Here is a tiny trained network, its code and every weight. The questions are about switching its units off for an input and a target symbol, where a switched-off unit gives its printed mean instead of its output.

import numpy as np


def w(rows, s, z=0):
    codes = np.array(rows[::2]) - 128.0
    scale = np.full(codes.shape[1], s)
    scale[-1] = z or s
    return codes * scale


def f(y):
    return y / 2 * (1 + np.tanh(0.7978845608 * (y + 0.044715 * y**3)))


def softmax(a):
    e = np.exp(a - a.max(-1, keepdims=True))
    return e / e.sum(-1, keepdims=True)


def log_softmax(a):
    a = a - a.max(-1, keepdims=True)
    return a - np.log(np.exp(a).sum(-1, keepdims=True))


def net(x, mask):
    ids = ['ΓΠβελσω'.index(c) for c in x.split()]
    T = len(ids)
    res = E[ids] + P[:T]
    q, k, v = (res @ M[0].T for M in (Q, K, V))
    z = softmax(np.where(np.tri(T) > 0, q @ k.T / 3**0.5, -1e9)) @ v
    res = res + np.where(mask[0], z, O[0][:, -1]) @ O[0][:, :-1]
    y = f(res @ A[0][:, :-1].T + A[0][:, -1])
    res = res + np.where(mask[1:9], y, B[0][:, -1]) @ B[0][:, :-1]
    return log_softmax(res[-1] @ U[:, :-1].T + U[:, -1])


Q, K, V, O, A, B = {}, {}, {}, {}, {}, {}
E = w([
[184,35,158,174,47,61,141],'Γ',
[74,81,145,91,179,98,42],'Π',
[85,191,117,219,111,104,126],'β',
[129,84,100,92,10,7,40],'ε',
[144,245,128,112,125,5,149],'λ',
[220,48,196,67,171,16,162],'σ',
[57,120,67,134,94,178,127],'ω',
],0.017)
P = w([
[134,167,63,187,168,176,176],'0',
[79,126,190,74,78,159,167],'1',
[27,80,170,80,117,116,186],'2',
[66,112,63,155,180,122,166],'3',
[226,175,109,171,152,189,77],'4',
[172,157,228,92,48,173,84],'5',
[22,103,240,48,37,122,155],'6',
[131,130,4,201,205,140,120],'7',
[251,177,57,189,163,186,36],'8',
[230,176,175,140,92,184,45],'9',
[3,96,145,99,102,101,196],'10',
[86,109,69,131,149,100,133],'11',
],0.012)
Q[0] = w([
[172,99,5,183,198,77,101],'h1',
[221,194,167,173,126,154,51],'h1',
[58,123,133,147,136,50,178],'h1',
],0.013)
K[0] = w([
[246,182,137,128,108,213,43],'h1',
[72,145,234,104,84,149,141],'h1',
[178,106,12,182,185,103,89],'h1',
],0.011)
V[0] = w([
[125,168,226,83,189,39,92],'h1',
[123,210,114,202,116,3,91],'h1',
[32,234,70,206,176,118,64],'h1',
],0.0061)
O[0] = w([
[125,106,44,117,254,190,201,135],'h1',
[223,134,228,168,169,124,171,254],'h1',
[192,156,97,83,147,231,77,136],'h1',
],0.0098,0.0028)
A[0] = w([
[125,1,165,167,140,197,94,114],'n1',
[44,113,138,164,111,21,139,3],'n2',
[22,152,100,226,68,149,101,167],'n3',
[76,179,190,176,171,78,113,168],'n4',
[212,185,140,95,104,176,62,112],'n5',
[133,89,89,96,65,40,39,194],'n6',
[188,205,163,114,141,114,136,17],'n7',
[90,182,183,131,192,141,183,77],'n8',
],0.0077,0.0039)
B[0] = w([
[65,88,69,132,78,69,126,164],'n1',
[115,168,147,105,201,166,97,212],'n2',
[165,200,178,79,89,119,119,209],'n3',
[94,53,128,110,150,171,121,180],'n4',
[83,88,89,87,255,64,103,196],'n5',
[187,188,131,116,154,103,116,255],'n6',
[61,70,62,192,161,114,114,152],'n7',
[152,7,141,136,154,46,182,152],'n8',
],0.009,0.0094)
U = w([
[91,75,92,208,29,87,103,193],'Γ',
[69,56,91,136,128,173,7,82],'Π',
[103,189,204,217,159,180,93,105],'β',
[149,171,61,66,97,111,119,94],'ε',
[24,177,31,105,112,34,196,77],'λ',
[207,113,105,50,142,173,187,96],'σ',
[110,155,2,29,71,200,196,254],'ω',
],0.0058,0.007)

Each question gives the input, a string of symbols that net reads in full, and the target symbol t.
The units are the heads (3 rows each of Q, K, V and O) and the neurons (one row each of A and B). Each row of codes is followed by its name. A weight is (code - 128) times the scale printed after its matrix; where a second scale follows, it is the last column's (O, A, B and U).
mask holds one flag per unit, heads first, then neurons. A switched-off unit (its flag False) gives its mean, the last column of its rows in O or B, instead of its output. The means were averaged over made-up inputs and are rounded, as every weight is.
A unit's drop is (log p(t) with every unit on - log p(t) with that unit switched off) / (log p(t) with every unit on - log p(t) with every unit switched off).
The circuit of an input: a set's keep is (log p(t) with only the set's units on - log p(t) with every unit switched off) / (log p(t) with every unit on - log p(t) with every unit switched off). Starting from all 9 units, units are removed one at a time, each time the one whose removal leaves the highest keep (on an exact tie, the one counted first), for as long as the keep stays at least 0.8.
circuit, biggest first: the units of the circuit, biggest drop first
unit that matters most: the unit with the biggest drop
top k neurons: the k neurons with the biggest drops, biggest first
drop when u is switched off: that unit's drop, to one decimal
input Π β ω σ Π ε, target ε: circuit, biggest first => (n6; h1)
input σ ω β Γ β σ λ ω ε λ, target λ: unit that matters most => n7
input Γ ε Γ ω Π β ω β ω Π, target ε: circuit, biggest first => (h1; n6; n7)
input ω λ σ Π β Π ω Γ, target Π: circuit, biggest first => (h1; n5; n6; n1)
input Γ Γ ω ε Γ ε ω, target Γ: circuit, biggest first => (h1; n2; n6; n5)
input β λ ω σ, target Π: circuit, biggest first => (h1; n7; n5; n6)
input σ σ ε β Π σ λ, target Π: circuit, biggest first => (h1; n7; n5)
input ω σ Γ, target ε: circuit, biggest first => (h1; n6)
input Π ω β λ σ β Π Π λ, target Π: top 3 neurons => (n7; n5; n6)
input β ω ω, target Π: circuit, biggest first => (h1; n5; n6)
input ω ε σ, target ε: circuit, biggest first => (h1; n6)
input Γ ω Π, target β: circuit, biggest first => (h1; n2)
input σ Π σ σ ω σ Π Π ω ε ε, target ε: top 2 neurons => (n6; n4)
input Π ω Γ λ ω Π Π σ ε β, target ω: circuit, biggest first => (h1)
input ε ω Π, target Γ: top 2 neurons => (n1; n5)
input σ σ β Γ σ λ ω ω Γ β, target ε: circuit, biggest first => (h1; n3)
input λ β ω Π λ ω ε ω, target σ: drop when n2 is switched off => 0.0
input ε ω σ β β σ ε Γ Π σ, target Γ: drop when n1 is switched off => 0.0
input ω Π ω Γ β, target ω: drop when n6 is switched off => 0.1
input ω σ σ Γ Γ Π β, target β: unit that matters most => n2
